Below are the code and all the weights of a small trained network. Each question names an input and a class and asks about switching units off, where a switched-off unit gives its printed mean instead of its output.

import numpy as np


def w(rows, s, z=0):
    codes = np.array(rows[::2]) - 128.0
    scale = np.full(codes.shape[1], s)
    scale[-1] = z or s
    return codes * scale


def norm(h):
    return h / np.sqrt((h * h).mean(-1, keepdims=True) + 1e-5)


def f(y):
    return y / 2 * (1 + np.tanh(0.7978845608 * (y + 0.044715 * y**3)))


def log_softmax(a):
    a = a - a.max(-1, keepdims=True)
    return a - np.log(np.exp(a).sum(-1, keepdims=True))


def net(x, mask):
    res = np.array(x, float).reshape(1, 6) / 4 @ E
    u = 0
    for l in range(4):
        y = f(norm(res) @ A[l][:, :-1].T + A[l][:, -1])
        res = res + np.where(mask[u : u + 10], y, B[l][:, -1]) @ B[l][:, :-1]
        u += 10
    return log_softmax(norm(res)[-1] @ U[:, :-1].T + U[:, -1])


A, B = {}, {}
E = w([
[128,128,130,127,131,127,127,128],'x0',
[181,158,161,93,213,228,89,139],'x1',
[168,86,73,183,174,74,79,234],'x2',
[161,176,197,118,133,37,68,105],'x3',
[188,192,104,250,82,164,123,87],'x4',
[203,103,169,115,91,133,167,160],'x5',
],0.002)
A[0] = w([
[137,160,120,99,232,185,71,101,128],'L0N1',
[170,217,242,124,124,36,90,135,84],'L0N2',
[127,97,151,102,151,90,129,145,3],'L0N3',
[252,98,191,103,52,103,200,176,73],'L0N4',
[173,145,161,115,185,215,88,172,67],'L0N5',
[250,87,240,111,92,136,184,175,26],'L0N6',
[140,133,133,129,130,130,151,130,121],'L0N7',
[147,137,103,112,133,119,140,119,130],'L0N8',
[138,125,153,131,127,128,147,152,101],'L0N9',
[252,64,182,102,56,153,201,179,45],'L0N10',
],0.0034,0.003)
B[0] = w([
[74,157,98,126,71,100,113,143,228],'L0N1',
[141,48,69,107,95,139,74,65,248],'L0N2',
[225,138,128,149,151,126,197,127,46],'L0N3',
[39,154,114,150,150,83,98,97,153],'L0N4',
[131,148,97,109,40,112,121,157,154],'L0N5',
[74,192,116,132,208,118,88,91,121],'L0N6',
[130,111,134,135,110,140,112,129,118],'L0N7',
[124,122,131,130,122,132,118,128,130],'L0N8',
[163,125,124,124,113,127,148,131,98],'L0N9',
[4,185,62,160,217,132,137,107,126],'L0N10',
],0.0034,0.0012)
A[1] = w([
[96,178,117,73,75,139,148,43,5],'L1N1',
[147,159,105,255,72,174,94,99,221],'L1N2',
[154,163,153,75,104,136,197,54,60],'L1N3',
[203,84,58,154,175,85,102,205,53],'L1N4',
[163,147,206,70,85,172,215,43,70],'L1N5',
[185,120,63,178,176,67,97,245,98],'L1N6',
[34,112,61,129,129,132,43,103,152],'L1N7',
[222,165,178,88,235,227,92,134,119],'L1N8',
[97,83,95,11,124,97,125,180,90],'L1N9',
[94,203,64,133,106,111,99,122,84],'L1N10',
],0.0032,0.0017)
B[1] = w([
[109,100,170,196,152,143,95,196,150],'L1N1',
[158,116,190,28,181,103,186,131,252],'L1N2',
[80,78,177,180,117,154,74,160,136],'L1N3',
[72,124,198,142,94,185,107,99,172],'L1N4',
[59,102,196,180,116,152,62,158,173],'L1N5',
[53,118,253,158,102,197,108,103,219],'L1N6',
[124,187,182,132,169,93,201,125,215],'L1N7',
[66,182,61,104,39,41,123,172,158],'L1N8',
[212,144,203,132,147,126,176,82,204],'L1N9',
[127,128,169,148,178,122,164,158,142],'L1N10',
],0.0032,0.0019)
A[2] = w([
[177,188,83,252,72,180,104,70,106],'L2N1',
[25,136,130,94,157,131,148,145,253],'L2N2',
[145,92,98,165,172,133,85,182,118],'L2N3',
[122,49,141,159,135,86,176,74,83],'L2N4',
[113,102,153,173,147,112,89,193,82],'L2N5',
[203,206,101,243,102,157,139,92,89],'L2N6',
[153,140,138,87,108,149,178,114,119],'L2N7',
[188,78,99,199,187,80,68,252,98],'L2N8',
[97,154,174,146,194,100,95,136,34],'L2N9',
[130,135,157,94,124,73,50,77,65],'L2N10',
],0.0034,0.0013)
B[2] = w([
[80,55,162,10,161,93,130,164,129],'L2N1',
[193,141,162,174,149,119,125,121,252],'L2N2',
[108,149,134,102,96,129,134,70,103],'L2N3',
[153,192,126,111,114,140,109,161,174],'L2N4',
[131,164,137,113,106,162,169,73,133],'L2N5',
[109,87,161,34,189,90,151,140,124],'L2N6',
[141,91,134,152,143,112,88,167,140],'L2N7',
[1,130,192,86,84,185,108,24,114],'L2N8',
[141,144,112,139,133,163,182,98,154],'L2N9',
[157,84,65,171,135,179,131,120,207],'L2N10',
],0.004,0.002)
A[3] = w([
[117,148,145,107,153,84,74,85,148],'L3N1',
[132,175,105,89,145,191,82,140,113],'L3N2',
[108,99,135,128,70,138,88,97,250],'L3N3',
[119,88,134,79,186,93,131,162,19],'L3N4',
[116,132,94,162,54,76,165,132,52],'L3N5',
[91,121,84,144,155,180,184,159,101],'L3N6',
[141,103,152,185,85,81,169,112,229],'L3N7',
[182,129,2,117,160,77,146,158,76],'L3N8',
[206,106,171,121,126,115,128,177,183],'L3N9',
[107,101,79,133,127,191,190,164,106],'L3N10',
],0.0046,0.0014)
B[3] = w([
[153,89,66,187,98,138,161,109,219],'L3N1',
[79,134,113,132,79,11,198,197,162],'L3N2',
[122,111,80,157,114,198,126,179,211],'L3N3',
[156,92,163,87,122,143,193,43,134],'L3N4',
[112,207,113,46,132,87,65,185,122],'L3N5',
[183,139,130,186,115,59,53,58,144],'L3N6',
[121,189,101,87,155,186,99,181,252],'L3N7',
[94,126,183,173,105,208,100,140,139],'L3N8',
[138,105,66,110,147,204,200,132,228],'L3N9',
[198,97,80,153,94,79,3,42,148],'L3N10',
],0.0031,0.002)
U = w([
[2,83,231,152,56,219,76,110,120],'0',
[173,38,157,4,176,117,213,96,115],'1',
[202,64,23,171,74,95,24,45,109],'2',
[78,220,66,62,70,66,128,250,94],'3',
[163,144,117,177,149,168,147,148,254],'4',
[99,189,156,185,205,64,165,66,49],'5',
],0.0082,0.0047)

Each question gives the input, the list of numbers given to net, and the class t.
The units are the neurons (one row each of A and B). Each row of codes is followed by its name. A weight is (code - 128) times the scale printed after its matrix; where a second scale follows, it is the last column's (A, B and U).
mask holds one flag per neuron, layer by layer. A switched-off neuron (its flag False) gives its mean, the last column of its row in B, instead of its output. The means were averaged over made-up inputs and are rounded, as every weight is.
A unit's drop is (log p(t) with every unit on - log p(t) with that unit switched off) / (log p(t) with every unit on - log p(t) with every unit switched off).
The circuit of an input: a set's keep is (log p(t) with only the set's units on - log p(t) with every unit switched off) / (log p(t) with every unit on - log p(t) with every unit switched off). Starting from the 12 units with the biggest drops (on a tie, the unit counted first), units are removed one at a time, each time the one whose removal leaves the highest keep (on an exact tie, the one counted first), for as long as the keep stays at least 0.8.
circuit, biggest first: the units of the circuit, biggest drop first
k most important neurons: the k neurons with the biggest drops, biggest first
top k neurons in layer l: the k neurons of layer l with the biggest drops, biggest first
input [7,0,1,-8,-3,4], class 2: circuit, biggest first => (L3N10)
input [1,-7,-4,3,-2,7], class 3: circuit, biggest first => (L3N5 L3N7)
input [-6,-7,-7,-8,-1,2], class 2: circuit, biggest first => (L3N10 L1N6)
input [7,-1,-1,7,-6,7], class 2: circuit, biggest first => (L0N2 L1N2 L2N10)
input [-3,-6,-3,0,5,7], class 5: top 2 neurons in layer 0 => (L0N10 L0N4)
input [2,-5,-8,5,-5,3], class 0: circuit, biggest first => (L1N5 L1N2)
input [-1,2,-7,-6,0,8], class 5: top 2 neurons in layer 1 => (L1N6 L1N4)
input [-6,-6,-1,-8,6,-1], class 2: circuit, biggest first => (L3N10 L3N6)
input [3,-2,-6,7,2,-3], class 2: circuit, biggest first => (L0N2 L1N6)
input [-1,3,3,-8,7,7], class 2: circuit, biggest first => (L3N10 L3N6)
input [8,-6,-1,-4,-6,-5], class 4: top 3 neurons in layer 1 => (L1N2 L1N9 L1N8)
input [-3,8,-4,-8,6,-5], class 2: 2 most important neurons => (L3N10 L3N6)
input [-6,1,8,-7,-8,-8], class 0: top 4 neurons in layer 2 => (L2N8 L2N10 L2N3 L2N6)
input [6,5,-7,-2,-2,6], class 0: circuit, biggest first => (L1N5)
input [7,3,7,1,6,-8], class 5: circuit, biggest first => (L1N7 L2N6)
input [2,7,3,-7,4,-2], class 2: 4 most important neurons => (L3N10 L3N6 L2N4 L3N7)
input [-5,6,-2,-1,-5,-6], class 3: top 3 neurons in layer 2 => (L2N6 L2N1 L2N10)
input [-1,6,4,7,-6,2], class 2: top 2 neurons in layer 0 => (L0N2 L0N6)
input [0,5,5,-5,-5,-1], class 0: 4 most important neurons => (L1N2 L1N6 L2N10 L2N8)
input [6,6,2,-5,-2,-6], class 3: top 2 neurons in layer 2 => (L2N10 L2N9)
input [0,-6,6,0,-3,-6], class 0: circuit, biggest first => (L2N8)
